Here is a tiny trained network, its code and every weight. The questions are about switching its units off for an input and a class, where a switched-off unit gives its printed mean instead of its output.

import numpy as np


def w(rows, s, z=0):
    codes = np.array(rows[::2]) - 128.0
    scale = np.full(codes.shape[1], s)
    scale[-1] = z or s
    return codes * scale


def f(y):
    return y / 2 * (1 + np.tanh(0.7978845608 * (y + 0.044715 * y**3)))


def log_softmax(a):
    a = a - a.max(-1, keepdims=True)
    return a - np.log(np.exp(a).sum(-1, keepdims=True))


def net(x, mask):
    res = np.array(x, float).reshape(1, 5) / 4 @ E
    y = f(res @ A[0][:, :-1].T + A[0][:, -1])
    res = res + np.where(mask, y, B[0][:, -1]) @ B[0][:, :-1]
    return log_softmax(res[-1] @ U[:, :-1].T + U[:, -1])


A, B = {}, {}
E = w([
[128,21,70,111,121,149,150,58,217,127],'x0',
[203,83,197,113,188,79,182,71,95,110],'x1',
[133,104,132,137,112,123,124,133,109,128],'x2',
[127,125,129,124,124,119,130,132,134,127],'x3',
[125,202,164,40,4,182,78,53,127,120],'x4',
],0.016)
A[0] = w([
[123,60,65,156,158,150,132,137,181,67,106],'n1',
[161,63,108,168,127,166,169,80,139,105,83],'n2',
[106,87,74,124,77,155,99,108,158,71,160],'n3',
[149,164,182,144,118,85,131,107,76,140,111],'n4',
[68,201,119,146,102,117,103,175,57,80,105],'n5',
[59,249,158,116,62,93,119,183,41,122,207],'n6',
[93,208,147,184,187,106,177,177,64,147,255],'n7',
[119,105,88,71,69,150,61,135,152,108,105],'n8',
[63,158,87,67,21,211,103,120,90,126,79],'n9',
[79,126,68,184,142,177,111,220,167,156,204],'n10',
[179,144,192,116,93,140,124,73,129,137,37],'n11',
[207,160,183,54,67,171,163,61,104,107,16],'n12',
[74,133,56,165,124,110,144,186,103,116,232],'n13',
],0.013,0.0075)
B[0] = w([
[136,38,118,176,96,153,157,53,148,112,210],'n1',
[142,123,121,195,96,124,208,27,188,124,189],'n2',
[38,143,112,158,35,187,146,115,185,222,194],'n3',
[162,101,203,142,193,88,104,183,66,159,180],'n4',
[215,54,86,103,65,100,132,163,71,27,199],'n5',
[201,13,81,67,43,26,180,154,34,22,253],'n6',
[186,73,157,183,142,44,46,105,74,110,234],'n7',
[163,154,38,114,43,166,168,109,163,122,190],'n8',
[127,163,38,74,78,56,225,75,158,46,230],'n9',
[82,64,98,139,86,148,36,132,120,57,225],'n10',
[94,93,169,90,143,216,24,133,111,192,180],'n11',
[70,100,156,109,48,181,9,80,104,147,222],'n12',
[146,146,148,164,169,110,2,204,104,93,202],'n13',
],0.0097,0.027)
U = w([
[97,167,138,105,107,117,32,186,57,117,151],'0',
[173,66,106,110,149,107,207,81,141,109,237],'1',
[63,105,88,168,112,228,61,132,194,146,99],'2',
[70,223,58,135,97,151,185,149,216,145,2],'3',
[201,173,205,169,255,75,152,172,70,155,63],'4',
],0.012,0.0074)

Each question gives the input, the list of numbers given to net, and the class t.
The units are the neurons (one row each of A and B). Each row of codes is followed by its name. A weight is (code - 128) times the scale printed after its matrix; where a second scale follows, it is the last column's (A, B and U).
mask holds one flag per neuron, in row order. A switched-off neuron (its flag False) gives its mean, the last column of its row in B, instead of its output. The means were averaged over made-up inputs and are rounded, as every weight is.
A unit's drop is (log p(t) with every unit on - log p(t) with that unit switched off) / (log p(t) with every unit on - log p(t) with every unit switched off).
The circuit of an input: a set's keep is (log p(t) with only the set's units on - log p(t) with every unit switched off) / (log p(t) with every unit on - log p(t) with every unit switched off). Starting from the 12 units with the biggest drops (on a tie, the unit counted first), units are removed one at a time, each time the one whose removal leaves the highest keep (on an exact tie, the one counted first), for as long as the keep stays at least 0.8.
units of the circuit, in order: the units of the circuit, biggest drop first
most important unit: the unit with the biggest drop
top k neurons: the k neurons with the biggest drops, biggest first
drop of u: that unit's drop, to one decimal
input [5,-1,-5,-6,-3], class 2: units of the circuit, in order => (n6)
input [1,-7,-2,-7,7], class 3: units of the circuit, in order => (n3, n9)
input [-6,8,5,-6,1], class 0: top 2 neurons => (n12, n11)
input [0,-4,-6,8,-3], class 0: top 4 neurons => (n13, n2, n3, n8)
input [-6,-2,-6,-5,8], class 1: top 2 neurons => (n9, n6)
input [-4,-1,8,-5,6], class 1: top 2 neurons => (n9, n6)
input [1,2,-8,7,4], class 2: top 2 neurons => (n6, n7)
input [7,2,4,-8,8], class 2: top 2 neurons => (n12, n11)
input [2,7,8,6,3], class 2: top 2 neurons => (n6, n7)
input [-5,5,3,-1,0], class 4: top 2 neurons => (n10, n4)
input [-4,1,-7,3,-7], class 4: top 2 neurons => (n12, n7)
input [-5,0,7,-1,3], class 1: top 3 neurons => (n6, n13, n10)
input [0,-7,-8,1,8], class 1: top 2 neurons => (n6, n5)
input [3,-8,-3,-8,3], class 3: most important unit => n9
input [7,2,1,-1,8], class 2: top 2 neurons => (n12, n11)
input [0,3,8,4,5], class 0: drop of n1 => 0.1
input [-1,2,-6,-3,-8], class 4: drop of n12 => 0.2
input [7,8,3,6,2], class 2: drop of n6 => 0.2
